Here is a tiny trained network, its code and every weight. The questions are about switching its units off for an input and a class, where a switched-off unit gives its printed mean instead of its output.

import numpy as np


def w(rows, s, z=0):
    codes = np.array(rows[::2]) - 128.0
    scale = np.full(codes.shape[1], s)
    scale[-1] = z or s
    return codes * scale


def f(y):
    return np.maximum(y, 0)


def log_softmax(a):
    a = a - a.max(-1, keepdims=True)
    return a - np.log(np.exp(a).sum(-1, keepdims=True))


def net(x, mask):
    res = np.array(x, float).reshape(1, 3) / 4 @ E
    y = f(res @ A[0][:, :-1].T + A[0][:, -1])
    res = res + np.where(mask, y, B[0][:, -1]) @ B[0][:, :-1]
    return log_softmax(res[-1] @ U[:, :-1].T + U[:, -1])


A, B = {}, {}
E = w([
[225,99,151,209,147,89,35,20,114,168],'x0',
[2,179,111,146,112,196,81,94,205,189],'x1',
[62,184,236,91,202,55,113,95,126,87],'x2',
],0.0097)
A[0] = w([
[191,56,136,127,154,75,165,208,50,56,90],'N1',
[69,191,238,56,239,71,145,79,130,69,104],'N2',
[177,66,123,188,154,129,17,16,80,162,112],'N3',
[252,65,156,102,162,112,187,169,70,60,149],'N4',
[110,173,113,106,108,152,215,130,130,104,255],'N5',
[67,190,131,209,58,205,78,127,176,144,87],'N6',
[92,189,121,122,125,158,69,110,159,254,175],'N7',
[181,67,32,150,10,213,157,164,137,159,117],'N8',
[71,133,118,32,98,169,213,255,123,92,92],'N9',
[39,103,106,80,124,165,119,82,243,180,80],'N10',
],0.0065,0.0091)
B[0] = w([
[59,96,131,213,91,102,122,189,118,89,214],'N1',
[66,103,213,221,176,182,190,59,107,194,241],'N2',
[175,121,86,106,254,130,53,122,172,73,240],'N3',
[70,83,129,159,59,74,130,119,128,98,252],'N4',
[176,71,133,105,147,79,115,47,229,148,242],'N5',
[44,94,147,173,81,104,115,150,96,71,185],'N6',
[45,56,118,112,76,48,130,150,162,104,213],'N7',
[86,60,214,153,178,231,205,74,66,208,238],'N8',
[195,129,65,160,222,172,13,97,204,64,238],'N9',
[110,88,132,169,101,102,103,170,103,75,184],'N10',
],0.0078,0.011)
U = w([
[169,130,72,140,237,142,57,125,160,73,102],'0',
[92,112,206,173,167,206,230,93,37,232,108],'1',
[69,109,124,175,2,46,128,188,89,62,98],'2',
[166,113,131,62,101,55,164,93,178,191,249],'3',
[155,205,113,75,79,155,148,170,63,155,104],'4',
[150,173,145,69,119,148,134,202,70,159,104],'5',
[167,218,76,57,69,134,131,150,72,136,101],'6',
[155,218,84,79,79,97,170,181,75,195,102],'7',
],0.009,0.011)

Each question gives the input, the list of numbers given to net, and the class t.
The units are the neurons (one row each of A and B). Each row of codes is followed by its name. A weight is (code - 128) times the scale printed after its matrix; where a second scale follows, it is the last column's (A, B and U).
mask holds one flag per neuron, in row order. A switched-off neuron (its flag False) gives its mean, the last column of its row in B, instead of its output. The means were averaged over made-up inputs and are rounded, as every weight is.
A unit's drop is (log p(t) with every unit on - log p(t) with that unit switched off) / (log p(t) with every unit on - log p(t) with every unit switched off).
The circuit of an input: a set's keep is (log p(t) with only the set's units on - log p(t) with every unit switched off) / (log p(t) with every unit on - log p(t) with every unit switched off). Starting from all 10 units, units are removed one at a time, each time the one whose removal leaves the highest keep (on an exact tie, the one counted first), for as long as the keep stays at least 0.8.
units of the circuit, in order: the units of the circuit, biggest drop first
unit that matters most: the unit with the biggest drop
k most important neurons: the k neurons with the biggest drops, biggest first
drop when u is switched off: that unit's drop, to one decimal
input [-5,7,5], class 2: units of the circuit, in order	N10
input [4,7,-5], class 2: 2 most important neurons	N7, N6
input [-6,-3,-6], class 0: 3 most important neurons	N9, N2, N5
input [-7,7,2], class 0: 2 most important neurons	N9, N4
input [3,-1,3], class 3: units of the circuit, in order	N9, N8
input [-5,1,-7], class 1: 2 most important neurons	N8, N3
input [1,8,7], class 2: 3 most important neurons	N7, N8, N10
input [-8,4,7], class 0: 2 most important neurons	N9, N8
input [-2,4,-1], class 2: 2 most important neurons	N3, N6
input [-5,-5,6], class 1: 4 most important neurons	N2, N3, N7, N10
input [2,6,-5], class 2: 4 most important neurons	N7, N2, N6, N10
input [-6,2,-5], class 0: 3 most important neurons	N9, N2, N5
input [5,5,6], class 1: 2 most important neurons	N2, N9
input [2,-6,-4], class 2: 2 most important neurons	N4, N2
input [-7,-7,7], class 0: 3 most important neurons	N9, N8, N5
input [-3,-2,-3], class 3: unit that matters most	N2
input [-1,-5,-5], class 1: 2 most important neurons	N8, N7
input [0,1,-1], class 3: drop when N8 is switched off	0.2
input [4,4,-8], class 1: drop when N8 is switched off	2.7
input [-2,0,-8], class 1: drop when N8 is switched off	1.8
input [-2,1,6], class 1: units of the circuit, in order	N2
input [-8,-2,-2], class 0: drop when N9 is switched off	1.4
